Here is a tiny trained network, its code and every weight. The questions are about switching its units off for an input and a target symbol, where a switched-off unit gives its printed mean instead of its output.

import numpy as np


def w(rows, s, z=0):
    codes = np.array(rows[::2]) - 128.0
    scale = np.full(codes.shape[1], s)
    scale[-1] = z or s
    return codes * scale


def f(y):
    return y / 2 * (1 + np.tanh(0.7978845608 * (y + 0.044715 * y**3)))


def softmax(a):
    e = np.exp(a - a.max(-1, keepdims=True))
    return e / e.sum(-1, keepdims=True)


def log_softmax(a):
    a = a - a.max(-1, keepdims=True)
    return a - np.log(np.exp(a).sum(-1, keepdims=True))


def net(x, mask):
    ids = ['γδζθλξσψ'.index(c) for c in x.split()]
    T = len(ids)
    res = E[ids] + P[:T]
    r = res
    for j in range(3):
        rows = slice(2 * j, 2 * j + 2)
        q, k, v = (r @ M[0][rows].T for M in (Q, K, V))
        z = softmax(np.where(np.tri(T) > 0, q @ k.T / 2**0.5, -1e9)) @ v
        o = O[0][rows]
        res = res + np.where(mask[j], z, o[:, -1]) @ o[:, :-1]
    y = f(res @ A[0][:, :-1].T + A[0][:, -1])
    res = res + np.where(mask[3:11], y, B[0][:, -1]) @ B[0][:, :-1]
    return log_softmax(res[-1] @ U[:, :-1].T + U[:, -1])


Q, K, V, O, A, B = {}, {}, {}, {}, {}, {}
E = w([
[97,40,163,169,106],'γ',
[89,86,151,166,81],'δ',
[122,52,158,115,107],'ζ',
[115,99,147,107,79],'θ',
[27,195,249,21,186],'λ',
[220,59,146,62,102],'ξ',
[165,140,83,99,59],'σ',
[216,182,95,249,165],'ψ',
],0.012)
P = w([
[126,115,224,117,68],'0',
[122,100,194,121,69],'1',
[128,100,172,121,73],'2',
[129,94,148,114,86],'3',
[127,95,125,114,96],'4',
[120,95,104,110,97],'5',
[117,96,80,106,104],'6',
[110,98,56,103,109],'7',
[102,107,30,98,111],'8',
[112,96,12,85,125],'9',
[111,100,1,79,129],'10',
],0.0068)
Q[0] = w([
[136,136,188,114,142],'H0',
[111,126,102,61,126],'H0',
[124,161,178,105,188],'H1',
[117,160,201,101,236],'H1',
[171,236,102,209,223],'H2',
[101,2,145,55,60],'H2',
],0.011)
K[0] = w([
[141,93,126,127,104],'H0',
[113,120,143,91,143],'H0',
[163,98,124,148,86],'H1',
[176,85,139,143,55],'H1',
[121,138,242,121,138],'H2',
[143,128,5,151,119],'H2',
],0.019)
V[0] = w([
[236,108,81,161,93],'H0',
[96,119,148,130,119],'H0',
[93,168,164,102,145],'H1',
[152,108,132,189,64],'H1',
[118,247,92,223,147],'H2',
[105,219,75,41,85],'H2',
],0.011)
O[0] = w([
[254,180,150,105,89,115],'H0',
[51,127,156,156,124,171],'H0',
[91,213,140,81,140,204],'H1',
[154,94,99,191,61,122],'H1',
[157,211,117,236,91,2],'H2',
[147,157,21,46,19,211],'H2',
],0.0075,0.005)
A[0] = w([
[174,156,125,50,181,202],'N0',
[180,201,164,102,104,157],'N1',
[80,106,203,131,160,184],'N2',
[89,117,140,76,245,119],'N3',
[137,123,104,109,91,141],'N4',
[123,159,142,180,173,3],'N5',
[153,120,94,101,78,188],'N6',
[63,129,122,143,245,196],'N7',
],0.012,0.0046)
B[0] = w([
[87,137,208,210,156,212],'N0',
[63,98,48,132,155,152],'N1',
[96,178,66,92,245,208],'N2',
[254,98,179,107,108,233],'N3',
[92,95,163,139,117,203],'N4',
[125,83,175,11,100,129],'N5',
[90,106,162,152,127,254],'N6',
[163,58,55,170,69,196],'N7',
],0.0088,0.0094)
U = w([
[176,124,96,69,147,97],'γ',
[177,120,209,127,130,29],'δ',
[121,82,101,169,162,1],'ζ',
[203,159,104,74,104,175],'θ',
[120,51,113,126,31,109],'λ',
[203,155,152,253,122,239],'ξ',
[56,186,75,179,176,226],'σ',
[50,199,187,26,131,148],'ψ',
],0.0073,0.0044)

Each question gives the input, a string of symbols that net reads in full, and the target symbol t.
The units are the heads (2 rows each of Q, K, V and O) and the neurons (one row each of A and B). Each row of codes is followed by its name. A weight is (code - 128) times the scale printed after its matrix; where a second scale follows, it is the last column's (O, A, B and U).
mask holds one flag per unit, heads first, then neurons. A switched-off unit (its flag False) gives its mean, the last column of its rows in O or B, instead of its output. The means were averaged over made-up inputs and are rounded, as every weight is.
A unit's drop is (log p(t) with every unit on - log p(t) with that unit switched off) / (log p(t) with every unit on - log p(t) with every unit switched off).
The circuit of an input: a set's keep is (log p(t) with only the set's units on - log p(t) with every unit switched off) / (log p(t) with every unit on - log p(t) with every unit switched off). Starting from all 11 units, units are removed one at a time, each time the one whose removal leaves the highest keep (on an exact tie, the one counted first), for as long as the keep stays at least 0.8.
units of the circuit, in order: the units of the circuit, biggest drop first
unit that matters most: the unit with the biggest drop
k most important neurons: the k neurons with the biggest drops, biggest first
heads that matter: for each layer, one digit per head in row order, 1 if its drop is at least 0.15 and else 0, layers parted by /
drop of u: that unit's drop, to one decimal
input λ θ θ ζ ζ σ ζ ψ, target σ: 2 most important neurons -> N3, N1
input δ ζ θ ξ, target δ: heads that matter -> 001
input δ ψ ζ ζ ξ δ, target ξ: heads that matter -> 111
input δ ζ γ σ γ θ σ ψ δ, target ξ: heads that matter -> 011
input γ ξ σ ψ σ σ σ λ θ σ, target ψ: heads that matter -> 011
input σ σ δ δ δ ζ ζ σ ζ σ σ, target λ: units of the circuit, in order -> H1, H2, N2
input ζ ζ γ, target ζ: most important neuron -> N2
input γ λ ψ ζ, target σ: units of the circuit, in order -> H2, N2, N3
input ζ δ λ, target γ: units of the circuit, in order -> N2, N3, H2, N7
input σ σ σ δ θ σ λ ζ ξ, target δ: units of the circuit, in order -> H1, N0, N3
input δ δ δ δ σ θ λ δ ψ ζ ζ, target σ: units of the circuit, in order -> H2, N3
input σ λ δ σ σ ψ ψ γ, target σ: units of the circuit, in order -> H2, N3
input σ δ λ ψ λ, target σ: units of the circuit, in order -> N2, H2
input θ λ ζ, target γ: unit that matters most -> N2
input σ λ ζ ξ ψ σ σ σ ψ ξ, target σ: units of the circuit, in order -> H2, H1, N3
input δ λ σ σ σ θ ζ θ σ σ ζ, target ψ: units of the circuit, in order -> H2, H1, N7
input δ ζ ζ, target γ: 2 most important neurons -> N2, N0
input λ δ θ, target γ: 3 most important neurons -> N3, N2, N7
input σ γ θ ψ λ, target σ: units of the circuit, in order -> H2, N2
input λ ζ ξ ζ θ λ σ σ ψ δ, target σ: heads that matter -> 001
input γ δ γ, target ζ: unit that matters most -> H2
input λ ξ σ γ ψ σ γ σ ζ θ, target ψ: 2 most important neurons -> N7, N0
input σ ψ ζ θ, target ξ: drop of H2 -> 1.1
input γ θ σ δ θ σ σ λ σ σ ξ, target ψ: drop of H1 -> 0.5
input θ σ σ θ λ σ θ, target ψ: drop of H0 -> -0.1
input λ γ θ σ σ ζ γ, target ψ: drop of H2 -> 0.6
input ζ ζ δ σ λ σ ξ, target ψ: units of the circuit, in order -> H1
